[[-21 -21 -20  -4]
 [ 10 -38 -44 -24]
 [ 25 -60 -51 -53]
 [ 33 -59 -64 -49]
 [ 41 -92 -80 -53]]
->
[[ 41  33  25  10 -21]
 [-92 -59 -60 -38 -21]
 [-80 -64 -51 -44 -20]
 [-53 -49 -53 -24  -4]]

[[ -3   8 -13   4   9  -3  23 -28  10   4   4  28]
 [-20 -21  17 -33  -7  20 -80  28 -15 -45  21 -78]
 [ 13  24 -34  11  10 -11  30  -1  -8  11  -8  40]
 [-10 -23  21 -47 -21  13 -87  41  -6 -44  36 -61]]
->
[[-10  13 -20  -3]
 [-23  24 -21   8]
 [ 21 -34  17 -13]
 [-47  11 -33   4]
 [-21  10  -7   9]
 [ 13 -11  20  -3]
 [-87  30 -80  23]
 [ 41  -1  28 -28]
 [ -6  -8 -15  10]
 [-44  11 -45   4]
 [ 36  -8  21   4]
 [-61  40 -78  28]]

[[ 100   -7]
 [-105   29]]
->
[[-105  100]
 [  29   -7]]

[[ 35  21 -27 -65  19 -45]
 [ 35  21 -27 -25  59 -45]
 [ 35  21 -27 -25  19 -86]
 [ 35 -19 -27 -65  19 -45]
 [ 35  21 -27 -25  59 -86]
 [ 35  21 -27 -25  59 -86]
 [ 35  21 -27 -25  59 -86]
 [ 35  21 -27 -65  19 -45]
 [ 35  21  13 -25  59 -86]
 [ 35  21 -27 -65  19 -45]
 [ -6  21  13 -25  59 -86]]
->
[[ -6  35  35  35  35  35  35  35  35  35  35]
 [ 21  21  21  21  21  21  21 -19  21  21  21]
 [ 13 -27  13 -27 -27 -27 -27 -27 -27 -27 -27]
 [-25 -65 -25 -65 -25 -25 -25 -65 -25 -25 -65]
 [ 59  19  59  19  59  59  59  19  19  59  19]
 [-86 -45 -86 -45 -86 -86 -86 -45 -86 -45 -45]]

[[-76   0  96  -4 -40  -4 -66 -13  -2 -14]
 [  4   9   0   3   4  -7   3   0  11   3]
 [  0  -3  -2   0  -6   6   0   4  -4   2]]
->
[[  0   4 -76]
 [ -3   9   0]
 [ -2   0  96]
 [  0   3  -4]
 [ -6   4 -40]
 [  6  -7  -4]
 [  0   3 -66]
 [  4   0 -13]
 [ -4  11  -2]
 [  2   3 -14]]

[[ 25  -5 -39 -30  22  73  75  33  -3   5]
 [-41  18  66  62  20  -9  11  61  88  58]
 [ 65  28  -8   1  50  88  71  15 -29 -22]
 [-38   8  10 -27 -55 -33  25  68  61  18]
 [ 54   9 -13  16  69  91  55  -3 -31  -6]
 [ 41  50  10 -46 -68 -44  -5   1 -35 -76]]
->
[[ 41  54 -38  65 -41  25]
 [ 50   9   8  28  18  -5]
 [ 10 -13  10  -8  66 -39]
 [-46  16 -27   1  62 -30]
 [-68  69 -55  50  20  22]
 [-44  91 -33  88  -9  73]
 [ -5  55  25  71  11  75]
 [  1  -3  68  15  61  33]
 [-35 -31  61 -29  88  -3]
 [-76  -6  18 -22  58   5]]

[[ 33  26  14 -10  21]
 [-11  11   7  -5 -27]
 [  9  44  30 -10 -27]
 [ 14 -24   4  21  14]
 [ 42   8  38  15  17]
 [-55   0 -76 -39   0]
 [ 23  21  45  10 -16]]
->
[[ 23 -55  42  14   9 -11  33]
 [ 21   0   8 -24  44  11  26]
 [ 45 -76  38   4  30   7  14]
 [ 10 -39  15  21 -10  -5 -10]
 [-16   0  17  14 -27 -27  21]]
---
[[-88  18 -16  85]
 [ 63  12   1 -80]
 [-54 -10  77  27]]
->
[[ 18 -16]
 [ 12   1]]

[[  2  -9 -43]
 [-35 -20 100]]
->
[[ -9 -43]
 [-20 100]]

[[ 1 -2 11 13  1]
 [-6 -4 95 12 13]]
->
[[-2 11]
 [-4 95]]

[[   3  -91  -28  -18    6]
 [ -65 -103  -30  -52   33]
 [  25  -29   64  -16   63]
 [  10   64  -36   27  -30]]
->
[[ -91  -28]
 [-103  -30]]

[[-43  43 -74  82]
 [ 15  41  53 -45]
 [ 12   2  -5   1]
 [ 13 -13 -12  18]]
->
[[ 43 -74]
 [ 41  53]]

[[ 77  -2 -15  64]
 [ 13  45 -70  -1]
 [ 37   5 -44  66]
 [ 21 -86 -84  54]]
->
[[ -2 -15]
 [ 45 -70]]

[[ 41 -20  44 104]
 [ 40 -20  44 103]]
->
[[-20  44]
 [-20  44]]

[[ 18 -12  87  -5 -32]
 [ 24 -14  88  -8 -19]
 [-39   4 -89  39  18]
 [-52  10  16   0  20]
 [-19 -27  66  35   2]]
->
[[-12  87]
 [-14  88]]

[[-78 -27 104 -10]
 [ 18 -47  58  95]
 [-48  40 -42  30]]
->
[[-27 104]
 [-47  58]]
---
[[ -6  40  37  34  72  24 -25 -43 -36  11 -14 -24 -28  -9]
 [ 12  47  42  18 100  26 -18 -67 -35  15   5 -39 -10   1]]
->
[[ -9   1]
 [-28 -10]
 [-24 -39]
 [-14   5]
 [ 11  15]
 [-36 -35]
 [-43 -67]
 [-25 -18]
 [ 24  26]
 [ 72 100]
 [ 34  18]
 [ 37  42]
 [ 40  47]
 [ -6  12]]

[[ 43 -52  86]
 [ 38  29 -59]
 [ 89  25 -35]
 [ 78  29 -44]
 [ 74 -21  76]
 [ 50 -43  85]
 [-58 -32  53]
 [-65 -33  36]]
->
[[ 86 -59 -35 -44  76  85  53  36]
 [-52  29  25  29 -21 -43 -32 -33]
 [ 43  38  89  78  74  50 -58 -65]]

[[-55  41  34 -46  26 -18 -59  21  62 -49  50]
 [ 50 -92  50 -16 -10  39 -53  -7  11  56 -52]
 [  1   0 -36  10  -7   0 -10   8  11  -1 -21]]
->
[[ 50 -52 -21]
 [-49  56  -1]
 [ 62  11  11]
 [ 21  -7   8]
 [-59 -53 -10]
 [-18  39   0]
 [ 26 -10  -7]
 [-46 -16  10]
 [ 34  50 -36]
 [ 41 -92   0]
 [-55  50   1]]

[[-20  -2  23  -3]
 [ 86 -62  44  51]
 [ 35 -25  33  30]
 [ 38 -30 -48 -48]
 [ 63 -34 -22 -36]
 [-67  44  19  51]
 [-67  60  37   5]
 [ 88 -60 -14   9]
 [ 33 -29  44  66]]
->
[[ -3  51  30 -48 -36  51   5   9  66]
 [ 23  44  33 -48 -22  19  37 -14  44]
 [ -2 -62 -25 -30 -34  44  60 -60 -29]
 [-20  86  35  38  63 -67 -67  88  33]]

[[-10 -54 -44   0   3  38  -8 -10  -3  -4  -7  -9   0]
 [ 14   0   3   8   0   1  12  20   9  71  16  81   1]
 [-88   2   0  35  -1 -17 -66 -15   3 -12  -5 -11  -5]
 [  4  -4  -2  -2  -1   4   3   1  -1   0   1   0  -1]
 [ -4   2   0   1  -2  -2  -3   3  -1   1   2   2   0]]
->
[[  0   1  -5  -1   0]
 [ -9  81 -11   0   2]
 [ -7  16  -5   1   2]
 [ -4  71 -12   0   1]
 [ -3   9   3  -1  -1]
 [-10  20 -15   1   3]
 [ -8  12 -66   3  -3]
 [ 38   1 -17   4  -2]
 [  3   0  -1  -1  -2]
 [  0   8  35  -2   1]
 [-44   3   0  -2   0]
 [-54   0   2  -4   2]
 [-10  14 -88   4  -4]]

[[ -32   82  -10   54    9   91 -107   67   72  -87   -1   69  -69  -37
   -36]
 [  -7  -71   36  -53  -14  -63   67  -52  -60   41   -6  -50   61   46
   -28]
 [  -9   58  -50   34  -15   49   58   48   61   -1   -3   28   38  -45
     5]
 [  91   10   52  -20   73  -20  -99   -6  -21    9   58   -3  -55   46
    84]]
->
[[ -36  -28    5   84]
 [ -37   46  -45   46]
 [ -69   61   38  -55]
 [  69  -50   28   -3]
 [  -1   -6   -3   58]
 [ -87   41   -1    9]
 [  72  -60   61  -21]
 [  67  -52   48   -6]
 [-107   67   58  -99]
 [  91  -63   49  -20]
 [   9  -14  -15   73]
 [  54  -53   34  -20]
 [ -10   36  -50   52]
 [  82  -71   58   10]
 [ -32   -7   -9   91]]

[[-14 -14   0  -2  -4  21   3]
 [ 48   9  -5   2  -6 -67  -1]
 [ 77  -1  40   0  -9  50  -2]
 [ 19  -9  31  -2  -4  82   0]
 [ 50  11   0   2  -4 -52  -2]
 [ 83   5  30   1  -9   9  -2]
 [ -9  12  10   0  10  30  -4]
 [ 63  -6  27   0 -12  27   0]]
->
[[  3  -1  -2   0  -2  -2  -4   0]
 [ 21 -67  50  82 -52   9  30  27]
 [ -4  -6  -9  -4  -4  -9  10 -12]
 [ -2   2   0  -2   2   1   0   0]
 [  0  -5  40  31   0  30  10  27]
 [-14   9  -1  -9  11   5  12  -6]
 [-14  48  77  19  50  83  -9  63]]

[[ -4  -1  77 -27 -78  38   7]
 [-94 -20  35  10 -65  38  28]
 [ 59 -54  85  60  79  62 -42]
 [-90 -68 -16  51 -69 -24 -70]
 [-65 -28 -69 -53 -66 -61 -82]
 [-80 -84 -96 -80  95  83  94]
 [-39 -95 -42 -37 -18   2  -4]
 [-23  27  77 -48  72 -78 -13]
 [ 88  92  83 -12  74 -57 -36]]
->
[[  7  28 -42 -70 -82  94  -4 -13 -36]
 [ 38  38  62 -24 -61  83   2 -78 -57]
 [-78 -65  79 -69 -66  95 -18  72  74]
 [-27  10  60  51 -53 -80 -37 -48 -12]
 [ 77  35  85 -16 -69 -96 -42  77  83]
 [ -1 -20 -54 -68 -28 -84 -95  27  92]
 [ -4 -94  59 -90 -65 -80 -39 -23  88]]

[[-60 -68 -79 -45 -52]
 [ 65  67  52  63 -69]
 [ 73 -61 -38  78 -27]
 [-67  63  47 -71  30]
 [-63 -62 -43 -61  57]
 [ 68  65  77  52  49]
 [ 49 -64  26  60  63]]
->
[[-52 -69 -27  30  57  49  63]
 [-45  63  78 -71 -61  52  60]
 [-79  52 -38  47 -43  77  26]
 [-68  67 -61  63 -62  65 -64]
 [-60  65  73 -67 -63  68  49]]
